Below is a small trained network, with its code and all its weights. Each question gives an input and a target symbol and asks what happens when units are switched off, that is, made to give their printed mean instead of their output.

import numpy as np


def w(rows, s, z=0):
    codes = np.array(rows[::2]) - 128.0
    scale = np.full(codes.shape[1], s)
    scale[-1] = z or s
    return codes * scale


def softmax(a):
    e = np.exp(a - a.max(-1, keepdims=True))
    return e / e.sum(-1, keepdims=True)


def log_softmax(a):
    a = a - a.max(-1, keepdims=True)
    return a - np.log(np.exp(a).sum(-1, keepdims=True))


def net(x, mask):
    ids = ['Λαεημξφψω'.index(c) for c in x.split()]
    T = len(ids)
    res = E[ids] + P[:T]
    u = 0
    for l in range(3):
        r = res
        for j in range(2):
            rows = slice(3 * j, 3 * j + 3)
            q, k, v = (r @ M[l][rows].T for M in (Q, K, V))
            z = softmax(np.where(np.tri(T) > 0, q @ k.T / 3**0.5, -1e9)) @ v
            o = O[l][rows]
            res = res + np.where(mask[u + j], z, o[:, -1]) @ o[:, :-1]
        u += 2
    return log_softmax(res[-1] @ U[:, :-1].T + U[:, -1])


Q, K, V, O = {}, {}, {}, {}
E = w([
[132,187,65,208,77,135,68,109,103,215],'Λ',
[191,112,213,154,146,180,202,88,124,97],'α',
[142,250,139,139,184,120,73,172,149,116],'ε',
[103,105,103,180,208,155,141,163,185,68],'η',
[116,123,110,196,98,229,17,185,143,71],'μ',
[130,213,100,175,53,138,210,219,140,107],'ξ',
[110,106,118,93,181,165,205,224,130,167],'φ',
[76,117,153,211,82,57,138,144,121,178],'ψ',
[64,137,223,172,156,155,205,150,84,146],'ω',
],0.019)
P = w([
[144,121,147,92,73,184,122,160,197,161],'0',
[132,111,122,63,119,69,135,89,119,54],'1',
[210,136,124,189,157,110,117,184,101,118],'2',
[106,114,114,123,143,184,119,99,246,189],'3',
[125,92,133,82,128,76,118,62,125,58],'4',
[183,106,68,249,190,120,122,188,44,93],'5',
[114,169,110,163,169,190,158,126,248,184],'6',
[125,76,143,69,128,83,110,37,122,62],'7',
],0.015)
Q[0] = w([
[169,77,148,32,65,69,95,179,175,138],'0.h0',
[91,195,113,167,117,206,171,115,161,148],'0.h0',
[104,105,169,84,117,115,123,136,103,48],'0.h0',
[172,139,101,139,166,128,124,242,49,47],'0.h1',
[143,172,199,179,93,246,148,132,181,162],'0.h1',
[164,147,203,113,94,83,131,83,19,74],'0.h1',
],0.012)
K[0] = w([
[137,129,149,116,99,149,132,94,250,154],'0.h0',
[144,104,80,157,168,97,150,143,76,139],'0.h0',
[51,132,133,96,98,137,153,87,159,80],'0.h0',
[78,127,133,41,148,161,181,168,148,113],'0.h1',
[101,182,171,207,150,160,157,150,63,115],'0.h1',
[106,138,201,117,59,156,132,58,145,112],'0.h1',
],0.015)
V[0] = w([
[224,31,126,128,135,58,100,173,9,127],'0.h0',
[149,124,176,40,79,1,105,171,83,36],'0.h0',
[61,134,146,236,82,104,115,48,124,57],'0.h0',
[69,147,64,103,116,209,110,75,73,104],'0.h1',
[132,242,123,152,226,166,190,169,94,80],'0.h1',
[93,195,147,55,136,115,129,110,172,88],'0.h1',
],0.0057)
O[0] = w([
[77,138,100,239,163,204,138,57,150,166,158],'0.h0',
[76,178,92,148,83,195,215,180,57,22,52],'0.h0',
[63,164,195,83,157,168,94,138,94,142,168],'0.h0',
[155,100,55,101,148,106,110,56,118,172,59],'0.h1',
[201,57,142,59,80,34,98,204,122,126,254],'0.h1',
[135,2,123,189,120,125,36,104,134,188,93],'0.h1',
],0.0068,0.0058)
Q[1] = w([
[88,122,133,96,104,107,122,101,86,116],'1.h0',
[126,120,68,69,120,111,130,89,93,123],'1.h0',
[124,120,143,166,124,109,195,151,122,159],'1.h0',
[122,181,146,160,133,59,122,167,150,198],'1.h1',
[88,59,213,134,140,111,229,138,106,139],'1.h1',
[166,88,155,118,203,163,105,170,204,8],'1.h1',
],0.016)
K[1] = w([
[101,133,195,69,89,119,143,72,160,120],'1.h0',
[104,123,156,27,75,135,114,107,226,101],'1.h0',
[143,134,97,141,179,111,98,116,61,83],'1.h0',
[68,199,96,119,119,16,176,180,165,166],'1.h1',
[108,44,238,135,161,113,250,123,105,168],'1.h1',
[167,88,139,88,219,178,118,156,196,34],'1.h1',
],0.013)
V[1] = w([
[137,119,88,160,115,97,204,113,129,177],'1.h0',
[97,105,134,142,166,64,135,123,110,2],'1.h0',
[118,108,149,123,130,200,127,196,155,145],'1.h0',
[112,109,100,119,90,122,172,147,137,131],'1.h1',
[134,150,147,84,63,110,182,109,167,107],'1.h1',
[140,175,121,79,90,117,142,142,144,119],'1.h1',
],0.0076)
O[1] = w([
[119,112,178,80,181,235,48,210,196,30,139],'1.h0',
[113,132,168,208,48,126,142,107,176,212,139],'1.h0',
[94,143,2,108,109,144,102,38,80,166,253],'1.h0',
[132,137,148,136,156,168,136,88,119,89,120],'1.h1',
[135,67,96,139,194,148,29,108,124,139,149],'1.h1',
[80,62,136,175,157,170,28,104,127,131,132],'1.h1',
],0.0066,0.0054)
Q[2] = w([
[125,171,123,149,160,162,171,139,241,222],'2.h0',
[116,151,164,98,93,204,110,160,161,225],'2.h0',
[195,111,126,183,99,124,130,131,105,145],'2.h0',
[98,165,189,151,120,37,86,51,79,50],'2.h1',
[91,119,210,104,91,225,120,130,254,241],'2.h1',
[153,82,146,86,111,70,135,80,97,53],'2.h1',
],0.0093)
K[2] = w([
[161,116,117,255,180,98,181,206,67,156],'2.h0',
[158,137,98,150,163,170,100,237,95,193],'2.h0',
[168,116,190,101,91,183,119,117,123,152],'2.h0',
[58,176,187,145,98,95,96,40,157,96],'2.h1',
[195,149,182,240,210,132,157,144,54,175],'2.h1',
[167,86,198,28,118,130,126,47,114,120],'2.h1',
],0.0093)
V[2] = w([
[134,135,64,166,24,177,80,147,179,87],'2.h0',
[146,114,139,212,90,167,137,145,50,101],'2.h0',
[148,213,194,156,108,112,48,107,166,173],'2.h0',
[133,168,60,163,159,107,107,206,157,143],'2.h1',
[176,145,178,92,180,172,129,168,19,197],'2.h1',
[2,94,102,94,120,101,140,195,104,176],'2.h1',
],0.0078)
O[2] = w([
[163,193,211,168,90,181,76,56,36,136,134],'2.h0',
[161,8,148,39,110,152,104,110,35,141,208],'2.h0',
[147,244,118,81,167,101,150,192,78,254,129],'2.h0',
[168,145,151,128,69,92,108,44,142,24,254],'2.h1',
[85,139,1,73,187,100,152,213,73,64,163],'2.h1',
[47,92,84,29,75,194,193,155,138,162,138],'2.h1',
],0.0079,0.0043)
U = w([
[111,207,118,92,151,72,137,105,110,77,64],'Λ',
[136,90,94,232,198,138,80,157,78,152,213],'α',
[226,175,118,100,1,73,201,206,91,82,209],'ε',
[126,128,163,112,80,122,112,110,227,189,96],'η',
[130,157,52,101,110,136,146,43,85,141,141],'μ',
[124,110,154,70,76,123,60,132,78,99,2],'ξ',
[89,122,87,130,102,123,144,73,163,77,46],'φ',
[54,188,133,137,104,192,157,134,134,125,216],'ψ',
[120,97,80,27,84,97,108,136,134,142,89],'ω',
],0.0078,0.0032)

Each question gives the input, a string of symbols that net reads in full, and the target symbol t.
The units are the heads (3 rows each of Q, K, V and O). Each row of codes is followed by its name. A weight is (code - 128) times the scale printed after its matrix; where a second scale follows, it is the last column's (O and U).
mask holds one flag per head, layer by layer. A switched-off head (its flag False) gives its mean, the last column of its rows in O, instead of its output. The means were averaged over made-up inputs and are rounded, as every weight is.
A unit's drop is (log p(t) with every unit on - log p(t) with that unit switched off) / (log p(t) with every unit on - log p(t) with every unit switched off).
The circuit of an input: a set's keep is (log p(t) with only the set's units on - log p(t) with every unit switched off) / (log p(t) with every unit on - log p(t) with every unit switched off). Starting from all 6 units, units are removed one at a time, each time the one whose removal leaves the highest keep (on an exact tie, the one counted first), for as long as the keep stays at least 0.8.
units of the circuit, in order: the units of the circuit, biggest drop first
which heads matter: for each layer, one digit per head in row order, 1 if its drop is at least 0.15 and else 0, layers parted by /
input μ ψ η η, target η: which heads matter -> 00 / 10 / 01
input ε η ε ω α, target α: which heads matter -> 00 / 00 / 01
input ω ξ μ ψ ω, target ψ: units of the circuit, in order -> [2.h1, 0.h0]
input ε ξ ε Λ ξ ψ ψ, target ψ: units of the circuit, in order -> [0.h0, 0.h1]
input ω ε ω η Λ ξ ω ω, target ψ: which heads matter -> 10 / 00 / 01
input ψ α ψ ψ ω ω ψ, target ω: which heads matter -> 00 / 00 / 11
input ψ η ε, target ε: units of the circuit, in order -> [1.h1, 1.h0]
input φ ψ ω Λ η ε, target ε: units of the circuit, in order -> [1.h1]
input ε η ω μ α μ ε, target μ: units of the circuit, in order -> [1.h0, 2.h0]
input ω η η η ω η μ, target η: units of the circuit, in order -> [1.h0, 2.h1]
input φ ε η ω ψ, target η: which heads matter -> 00 / 00 / 01
input ω μ ξ φ ε ω φ, target ω: which heads matter -> 00 / 00 / 10
input α ω Λ μ μ α ξ, target α: which heads matter -> 00 / 01 / 01
input Λ α α ω, target α: units of the circuit, in order -> [2.h1]
input Λ ε α ψ η Λ η η, target φ: which heads matter -> 00 / 10 / 10
input ω ω ω ω, target ω: units of the circuit, in order -> [2.h0, 2.h1]
input ξ α Λ ω ω Λ ψ, target Λ: which heads matter -> 10 / 10 / 01
input Λ ε φ Λ, target φ: which heads matter -> 10 / 00 / 11
input ω ψ Λ ε η ξ α, target ξ: which heads matter -> 00 / 00 / 10
input ξ ε ξ, target α: which heads matter -> 10 / 01 / 00
input ε Λ η ε ω Λ ξ, target Λ: units of the circuit, in order -> [2.h1, 1.h0, 0.h0]
input ω ξ ε α η ξ μ, target ξ: units of the circuit, in order -> [2.h0]
input φ ω ψ ε, target ψ: units of the circuit, in order -> [0.h1, 0.h0]
input ξ φ ψ Λ η ψ α, target ψ: units of the circuit, in order -> [0.h0, 0.h1]
input ε ω ω ω μ η ω, target η: units of the circuit, in order -> [1.h0, 2.h1]
